Here is a tiny trained network, its code and every weight. The questions are about switching its units off for an input and a target symbol, where a switched-off unit gives its printed mean instead of its output.

import numpy as np


def w(rows, s, z=0):
    codes = np.array(rows[::2]) - 128.0
    scale = np.full(codes.shape[1], s)
    scale[-1] = z or s
    return codes * scale


def norm(h):
    return h / np.sqrt((h * h).mean(-1, keepdims=True) + 1e-5)


def f(y):
    return y / 2 * (1 + np.tanh(0.7978845608 * (y + 0.044715 * y**3)))


def softmax(a):
    e = np.exp(a - a.max(-1, keepdims=True))
    return e / e.sum(-1, keepdims=True)


def log_softmax(a):
    a = a - a.max(-1, keepdims=True)
    return a - np.log(np.exp(a).sum(-1, keepdims=True))


def net(x, mask):
    ids = ['Φβγζμπ'.index(c) for c in x.split()]
    T = len(ids)
    res = E[ids] + P[:T]
    u = 0
    for l in range(2):
        q, k, v = (norm(res) @ M[l].T for M in (Q, K, V))
        z = softmax(np.where(np.tri(T) > 0, q @ k.T / 3**0.5, -1e9)) @ v
        res = res + np.where(mask[u], z, O[l][:, -1]) @ O[l][:, :-1]
        u += 1
        y = f(norm(res) @ A[l][:, :-1].T + A[l][:, -1])
        res = res + np.where(mask[u : u + 4], y, B[l][:, -1]) @ B[l][:, :-1]
        u += 4
    return log_softmax(norm(res)[-1] @ U[:, :-1].T + U[:, -1])


Q, K, V, O, A, B = {}, {}, {}, {}, {}, {}
E = w([
[80,194,85,99,61,247],'Φ',
[144,145,188,85,172,191],'β',
[99,184,175,192,115,254],'γ',
[144,212,48,53,116,109],'ζ',
[19,139,181,146,170,145],'μ',
[127,185,152,95,42,89],'π',
],0.0039)
P = w([
[110,3,97,74,98,123],'0',
[124,51,102,77,123,128],'1',
[120,73,105,76,124,129],'2',
[124,88,110,83,129,129],'3',
[126,103,112,89,133,125],'4',
[127,118,112,95,136,122],'5',
[131,129,115,103,141,117],'6',
[130,143,115,108,145,109],'7',
[134,155,116,111,151,105],'8',
[136,166,122,120,161,100],'9',
[143,179,126,130,167,93],'10',
[146,198,126,137,169,84],'11',
[158,201,129,130,180,89],'12',
],0.0039)
Q[0] = w([
[55,77,148,198,159,79],'L0H1',
[161,16,59,210,51,21],'L0H1',
[163,1,115,204,94,88],'L0H1',
],0.006)
K[0] = w([
[175,66,67,72,73,123],'L0H1',
[134,21,84,99,119,192],'L0H1',
[103,2,77,97,88,155],'L0H1',
],0.0069)
V[0] = w([
[155,112,146,104,78,76],'L0H1',
[3,128,111,145,117,119],'L0H1',
[159,194,122,169,87,139],'L0H1',
],0.0056)
O[0] = w([
[132,157,239,95,90,149,6],'L0H1',
[4,153,171,157,174,84,77],'L0H1',
[113,16,159,105,94,169,68],'L0H1',
],0.0043,0.0017)
A[0] = w([
[91,98,217,131,160,200,253],'L0N1',
[118,83,97,96,80,178,196],'L0N2',
[166,169,4,146,89,136,158],'L0N3',
[20,193,122,179,179,120,56],'L0N4',
],0.0039,0.00069)
B[0] = w([
[161,65,117,73,83,3,253],'L0N1',
[109,182,189,213,187,56,169],'L0N2',
[140,92,201,166,101,119,214],'L0N3',
[186,209,220,151,208,138,183],'L0N4',
],0.0035,0.0015)
Q[1] = w([
[94,174,156,188,85,152],'L1H1',
[199,165,110,67,111,98],'L1H1',
[172,96,137,112,254,249],'L1H1',
],0.0098)
K[1] = w([
[72,53,179,65,217,78],'L1H1',
[254,162,205,178,45,124],'L1H1',
[181,187,25,196,200,129],'L1H1',
],0.0047)
V[1] = w([
[156,226,76,194,88,108],'L1H1',
[147,128,99,145,169,4],'L1H1',
[97,80,47,131,95,140],'L1H1',
],0.0038)
O[1] = w([
[2,155,90,116,79,63,103],'L1H1',
[177,158,100,90,151,35,64],'L1H1',
[166,212,83,57,105,202,8],'L1H1',
],0.005,0.0016)
A[1] = w([
[56,206,124,180,44,91,3],'L1N1',
[109,115,110,60,186,124,218],'L1N2',
[160,99,152,96,3,141,50],'L1N3',
[100,124,212,237,120,147,222],'L1N4',
],0.0037,0.0016)
B[1] = w([
[217,28,224,68,196,170,112],'L1N1',
[162,107,113,224,64,131,252],'L1N2',
[133,92,83,252,197,227,107],'L1N3',
[139,76,59,90,78,84,246],'L1N4',
],0.0037,0.0018)
U = w([
[26,176,121,145,73,228,96],'Φ',
[252,132,111,126,195,197,231],'β',
[81,4,60,218,113,97,180],'γ',
[130,188,11,69,51,47,6],'ζ',
[61,198,166,168,255,104,6],'μ',
[114,121,241,71,8,46,141],'π',
],0.0068,0.0023)

Each question gives the input, a string of symbols that net reads in full, and the target symbol t.
The units are the heads (3 rows each of Q, K, V and O) and the neurons (one row each of A and B). Each row of codes is followed by its name. A weight is (code - 128) times the scale printed after its matrix; where a second scale follows, it is the last column's (O, A, B and U).
mask holds one flag per unit, layer by layer, with each layer's heads first. A switched-off unit (its flag False) gives its mean, the last column of its rows in O or B, instead of its output. The means were averaged over made-up inputs and are rounded, as every weight is.
A unit's drop is (log p(t) with every unit on - log p(t) with that unit switched off) / (log p(t) with every unit on - log p(t) with every unit switched off).
unit that matters most: the unit with the biggest drop
k most important neurons: the k neurons with the biggest drops, biggest first
k most important neurons of layer l: the k neurons of layer l with the biggest drops, biggest first
input β π γ β β π, target γ: 4 most important neurons -> (L0N1, L1N3, L0N4, L1N4)
input Φ β μ, target μ: unit that matters most -> L0H1
input γ γ ζ γ, target ζ: 3 most important neurons -> (L0N1, L0N4, L1N4)
input β π γ β β μ ζ γ π π Φ, target π: 2 most important neurons -> (L0N2, L1N4)
input μ β β γ β Φ μ β γ Φ, target μ: 2 most important neurons of layer 1 -> (L1N2, L1N1)
input β β β π β Φ β, target Φ: 2 most important neurons of layer 0 -> (L0N4, L0N1)
input μ β ζ β β Φ γ β β γ γ ζ γ, target ζ: 3 most important neurons -> (L1N4, L0N1, L1N3)
input Φ Φ β β β γ π ζ β β ζ β, target ζ: 2 most important neurons of layer 1 -> (L1N1, L1N3)
input β γ γ β Φ β, target Φ: 2 most important neurons of layer 0 -> (L0N4, L0N2)
input β μ β β Φ β π γ β, target π: 2 most important neurons -> (L0N1, L1N4)
input π γ μ γ γ β β π γ π ζ, target π: 2 most important neurons -> (L0N3, L0N1)
input γ μ γ μ γ γ β β π π γ β π, target γ: 4 most important neurons -> (L0N1, L1N3, L0N4, L0N2)
input β β β π ζ π β γ π β β π, target β: 2 most important neurons -> (L1N3, L0N1)
input γ π Φ μ ζ, target μ: 2 most important neurons of layer 0 -> (L0N4, L0N1)
input β β β γ ζ π π ζ, target π: 4 most important neurons -> (L1N1, L0N3, L0N1, L1N4)
input π β π β β γ β Φ μ β β Φ, target β: unit that matters most -> L1N1
input π β β Φ γ π, target β: 4 most important neurons -> (L1N3, L0N1, L1N1, L0N4)
input Φ γ γ ζ β β γ γ β γ, target β: 3 most important neurons of layer 1 -> (L1N2, L1N4, L1N3)
input π π μ Φ γ β γ γ Φ, target γ: 2 most important neurons -> (L0N4, L1N4)
input β β μ β β γ γ, target γ: unit that matters most -> L0H1
input π β β β γ, target γ: 2 most important neurons -> (L1N4, L0N1)
input β μ β ζ β γ Φ, target γ: 2 most important neurons of layer 1 -> (L1N4, L1N1)
input β β π Φ β β γ β β γ μ π γ, target π: 3 most important neurons of layer 1 -> (L1N4, L1N3, L1N2)
input β β β γ μ π β γ β β Φ, target β: 2 most important neurons of layer 1 -> (L1N2, L1N1)
input γ β γ π β ζ μ ζ β γ β, target γ: 3 most important neurons -> (L0N4, L1N2, L0N2)
input μ β γ, target μ: 2 most important neurons -> (L0N4, L1N2)
input Φ π β μ γ, target μ: most important neuron of layer 0 -> (L0N4)
